Below is a small trained network, with its code and all its weights. Each question gives an input and a class and asks what happens when units are switched off, that is, made to give their printed mean instead of their output.

import numpy as np


def w(rows, s, z=0):
    codes = np.array(rows[::2]) - 128.0
    scale = np.full(codes.shape[1], s)
    scale[-1] = z or s
    return codes * scale


def f(y):
    return y / 2 * (1 + np.tanh(0.7978845608 * (y + 0.044715 * y**3)))


def log_softmax(a):
    a = a - a.max(-1, keepdims=True)
    return a - np.log(np.exp(a).sum(-1, keepdims=True))


def net(x, mask):
    res = np.array(x, float).reshape(1, 8) / 4 @ E
    y = f(res @ A[0][:, :-1].T + A[0][:, -1])
    res = res + np.where(mask, y, B[0][:, -1]) @ B[0][:, :-1]
    return log_softmax(res[-1] @ U[:, :-1].T + U[:, -1])


A, B = {}, {}
E = w([
[198,80,173,206,123,178,118,236,114,191,106],'x0',
[124,136,148,116,135,101,120,121,139,124,94],'x1',
[109,81,58,240,91,2,142,172,86,101,71],'x2',
[102,167,157,168,35,170,162,111,195,107,84],'x3',
[90,3,176,94,20,146,130,123,74,106,185],'x4',
[131,129,116,114,88,136,112,147,111,96,98],'x5',
[151,66,21,129,147,182,41,164,202,212,215],'x6',
[97,167,130,212,101,185,36,84,75,125,180],'x7',
],0.0078)
A[0] = w([
[70,18,176,94,68,113,120,97,117,121,165,38],'N1',
[126,194,40,106,121,106,162,101,144,110,155,83],'N2',
[186,93,82,85,202,110,105,129,18,87,140,5],'N3',
[137,94,55,113,95,120,60,128,211,180,137,51],'N4',
[160,59,92,64,161,121,254,180,198,90,104,3],'N5',
[64,113,86,88,124,95,126,43,147,90,156,14],'N6',
[101,134,113,177,54,158,176,106,237,107,107,21],'N7',
[100,108,66,190,96,37,145,144,120,140,114,31],'N8',
],0.0085,0.0049)
B[0] = w([
[165,220,56,144,207,111,124,130,166,139,67,254],'N1',
[191,138,142,159,144,134,114,164,100,131,119,198],'N2',
[54,141,152,107,95,36,114,145,174,205,127,197],'N3',
[88,141,170,133,108,96,214,107,61,71,56,227],'N4',
[92,95,118,208,125,154,68,93,126,71,150,231],'N5',
[206,57,149,151,71,151,110,188,91,123,145,193],'N6',
[67,128,150,85,160,28,70,165,156,224,144,199],'N7',
[144,116,133,23,158,252,136,99,142,143,163,253],'N8',
],0.013,0.006)
U = w([
[161,192,65,162,204,94,127,156,178,120,71,124],'0',
[45,117,171,92,111,33,96,173,161,213,153,8],'1',
[80,109,130,207,129,140,46,80,112,97,127,209],'2',
[122,111,173,15,153,208,137,105,146,138,130,64],'3',
[112,149,131,139,145,99,162,171,136,89,121,254],'4',
[102,147,173,137,103,68,254,115,79,104,72,70],'5',
[227,61,162,189,100,104,116,218,119,165,105,73],'6',
[128,138,116,139,124,101,145,123,142,138,130,220],'7',
],0.0093,0.0052)

Each question gives the input, the list of numbers given to net, and the class t.
The units are the neurons (one row each of A and B). Each row of codes is followed by its name. A weight is (code - 128) times the scale printed after its matrix; where a second scale follows, it is the last column's (A, B and U).
mask holds one flag per neuron, in row order. A switched-off neuron (its flag False) gives its mean, the last column of its row in B, instead of its output. The means were averaged over made-up inputs and are rounded, as every weight is.
A unit's drop is (log p(t) with every unit on - log p(t) with that unit switched off) / (log p(t) with every unit on - log p(t) with every unit switched off).
The circuit of an input: a set's keep is (log p(t) with only the set's units on - log p(t) with every unit switched off) / (log p(t) with every unit on - log p(t) with every unit switched off). Starting from all 8 units, units are removed one at a time, each time the one whose removal leaves the highest keep (on an exact tie, the one counted first), for as long as the keep stays at least 0.8.
units of the circuit, in order: the units of the circuit, biggest drop first
top k neurons: the k neurons with the biggest drops, biggest first
drop of u: that unit's drop, to one decimal
input [-2,-2,5,-7,-4,4,-1,2], class 1: units of the circuit, in order : N3
input [-8,-8,6,-2,-4,-1,-1,-7], class 6: units of the circuit, in order : N6, N2
input [-3,-8,-6,-8,4,-3,8,2], class 1: top 2 neurons : N3, N8
input [3,-3,1,-8,6,-5,-5,1], class 1: top 2 neurons : N3, N4
input [3,6,-8,5,-4,5,-1,-8], class 2: top 2 neurons : N5, N8
input [2,3,2,-6,6,2,-6,2], class 0: top 2 neurons : N1, N4
input [-4,1,4,-4,4,-2,2,3], class 0: top 2 neurons : N1, N5
input [-1,-1,-1,7,5,-1,6,-6], class 1: top 3 neurons : N7, N2, N8
input [2,6,-6,5,-7,-8,7,-4], class 4: units of the circuit, in order : N4, N1
input [6,-1,-6,-6,-2,1,7,5], class 5: top 2 neurons : N4, N8
input [7,2,0,-8,-6,6,-3,1], class 1: top 2 neurons : N3, N1
input [-2,-2,-3,-8,4,-4,8,-8], class 1: top 3 neurons : N3, N2, N8
input [1,8,-8,8,6,6,6,4], class 1: top 2 neurons : N7, N8
input [4,8,8,5,-2,2,4,-1], class 3: top neuron : N8
input [8,-5,6,2,2,6,7,-8], class 2: drop of N5 : 0.8
input [-1,7,-6,5,-3,2,0,-8], class 2: drop of N1 : 0.1
input [7,-2,4,6,1,5,5,-7], class 2: drop of N5 : 0.9
